Below are the code and all the weights of a small trained network. Each question names an input and a target symbol and asks about switching units off, where a switched-off unit gives its printed mean instead of its output.

import numpy as np


def w(rows, s, z=0):
    codes = np.array(rows[::2]) - 128.0
    scale = np.full(codes.shape[1], s)
    scale[-1] = z or s
    return codes * scale


def norm(h):
    return h / np.sqrt((h * h).mean(-1, keepdims=True) + 1e-5)


def f(y):
    return np.maximum(y, 0)


def softmax(a):
    e = np.exp(a - a.max(-1, keepdims=True))
    return e / e.sum(-1, keepdims=True)


def log_softmax(a):
    a = a - a.max(-1, keepdims=True)
    return a - np.log(np.exp(a).sum(-1, keepdims=True))


def net(x, mask):
    ids = ['αβγδεζηθλμξπσφψω'.index(c) for c in x.split()]
    T = len(ids)
    res = E[ids] + P[:T]
    r = norm(res)
    for j in range(3):
        rows = slice(2 * j, 2 * j + 2)
        q, k, v = (r @ M[0][rows].T for M in (Q, K, V))
        z = softmax(np.where(np.tri(T) > 0, q @ k.T / 2**0.5, -1e9)) @ v
        o = O[0][rows]
        res = res + np.where(mask[j], z, o[:, -1]) @ o[:, :-1]
    y = f(norm(res) @ A[0][:, :-1].T + A[0][:, -1])
    res = res + np.where(mask[3:15], y, B[0][:, -1]) @ B[0][:, :-1]
    return log_softmax(norm(res)[-1] @ U[:, :-1].T + U[:, -1])


Q, K, V, O, A, B = {}, {}, {}, {}, {}, {}
E = w([
[124,75,102],'α',
[126,22,134],'β',
[128,178,175],'γ',
[120,163,104],'δ',
[116,212,112],'ε',
[23,94,146],'ζ',
[118,156,94],'η',
[124,39,112],'θ',
[254,71,136],'λ',
[116,165,97],'μ',
[132,133,175],'ξ',
[29,196,206],'π',
[133,31,212],'σ',
[117,181,97],'φ',
[128,148,183],'ψ',
[121,71,87],'ω',
],0.0049)
P = w([
[116,213,89],'0',
[121,228,99],'1',
[113,233,89],'2',
[121,234,83],'3',
[107,238,60],'4',
[114,239,52],'5',
[120,254,45],'6',
[120,233,33],'7',
[106,255,29],'8',
],0.00096)
Q[0] = w([
[148,53,99],'h1',
[178,92,130],'h1',
[79,127,102],'h2',
[169,92,87],'h2',
[126,109,98],'h3',
[195,1,84],'h3',
],0.0052)
K[0] = w([
[205,144,134],'h1',
[166,135,103],'h1',
[134,112,113],'h2',
[92,138,106],'h2',
[85,211,128],'h3',
[3,160,128],'h3',
],0.0048)
V[0] = w([
[253,148,117],'h1',
[83,89,116],'h1',
[86,162,90],'h2',
[193,91,144],'h2',
[39,159,182],'h3',
[194,148,123],'h3',
],0.0034)
O[0] = w([
[253,125,91,222],'h1',
[122,115,159,1],'h1',
[107,113,153,119],'h2',
[142,104,134,105],'h2',
[83,143,157,218],'h3',
[173,135,154,198],'h3',
],0.0042,0.00032)
A[0] = w([
[3,138,163,148],'n1',
[129,188,99,113],'n2',
[170,181,235,145],'n3',
[198,133,114,91],'n4',
[125,176,102,121],'n5',
[118,199,82,132],'n6',
[191,179,122,90],'n7',
[166,91,112,109],'n8',
[87,39,77,132],'n9',
[136,120,117,104],'n10',
[164,114,246,251],'n11',
[94,240,19,171],'n12',
],0.0036,0.0021)
B[0] = w([
[63,136,126,205],'n1',
[168,83,174,168],'n2',
[148,149,11,217],'n3',
[78,156,154,161],'n4',
[180,31,185,162],'n5',
[172,47,207,183],'n6',
[202,91,122,170],'n7',
[181,127,99,158],'n8',
[126,255,85,176],'n9',
[139,134,119,130],'n10',
[140,153,6,254],'n11',
[157,47,223,235],'n12',
],0.0024,0.0027)
U = w([
[100,137,56,37],'α',
[96,53,72,49],'β',
[157,249,159,79],'γ',
[136,101,194,56],'δ',
[146,197,203,58],'ε',
[18,135,134,254],'ζ',
[126,86,180,50],'η',
[94,82,54,35],'θ',
[238,105,85,238],'λ',
[126,103,180,46],'μ',
[131,225,40,98],'ξ',
[53,176,155,175],'π',
[105,19,136,85],'σ',
[145,125,201,71],'φ',
[116,210,97,52],'ψ',
[97,117,44,51],'ω',
],0.011,0.0053)

Each question gives the input, a string of symbols that net reads in full, and the target symbol t.
The units are the heads (2 rows each of Q, K, V and O) and the neurons (one row each of A and B). Each row of codes is followed by its name. A weight is (code - 128) times the scale printed after its matrix; where a second scale follows, it is the last column's (O, A, B and U).
mask holds one flag per unit, heads first, then neurons. A switched-off unit (its flag False) gives its mean, the last column of its rows in O or B, instead of its output. The means were averaged over made-up inputs and are rounded, as every weight is.
A unit's drop is (log p(t) with every unit on - log p(t) with that unit switched off) / (log p(t) with every unit on - log p(t) with every unit switched off).
The circuit of an input: a set's keep is (log p(t) with only the set's units on - log p(t) with every unit switched off) / (log p(t) with every unit on - log p(t) with every unit switched off). Starting from the 12 units with the biggest drops (on a tie, the unit counted first), units are removed one at a time, each time the one whose removal leaves the highest keep (on an exact tie, the one counted first), for as long as the keep stays at least 0.8.
circuit, biggest first: the units of the circuit, biggest drop first
most important unit: the unit with the biggest drop
heads that matter: for each layer, one digit per head in row order, 1 if its drop is at least 0.15 and else 0, layers parted by /
drop of u: that unit's drop, to one decimal
input γ ζ ζ φ, target ζ: most important unit -> h1
input θ ζ ψ, target ζ: heads that matter -> 100
input η λ δ, target λ: heads that matter -> 101
input μ ψ λ λ ξ λ σ, target λ: circuit, biggest first -> h1, n11, n12
input λ λ ε γ, target λ: heads that matter -> 000
input λ ψ σ θ φ γ, target λ: heads that matter -> 001
input ζ δ β β, target ζ: heads that matter -> 101
input γ γ λ λ γ ε η, target λ: heads that matter -> 100
input ζ σ σ, target ζ: heads that matter -> 101
input β ψ λ λ λ γ φ σ ψ, target λ: drop of n1 -> 0.0
input ω ξ λ γ η, target λ: drop of h1 -> 0.2
input λ ε ψ, target λ: drop of n4 -> 0.0
input ξ ζ ζ ε σ α, target ζ: drop of n11 -> 0.1
input ζ γ λ λ φ λ φ, target λ: most important unit -> h3
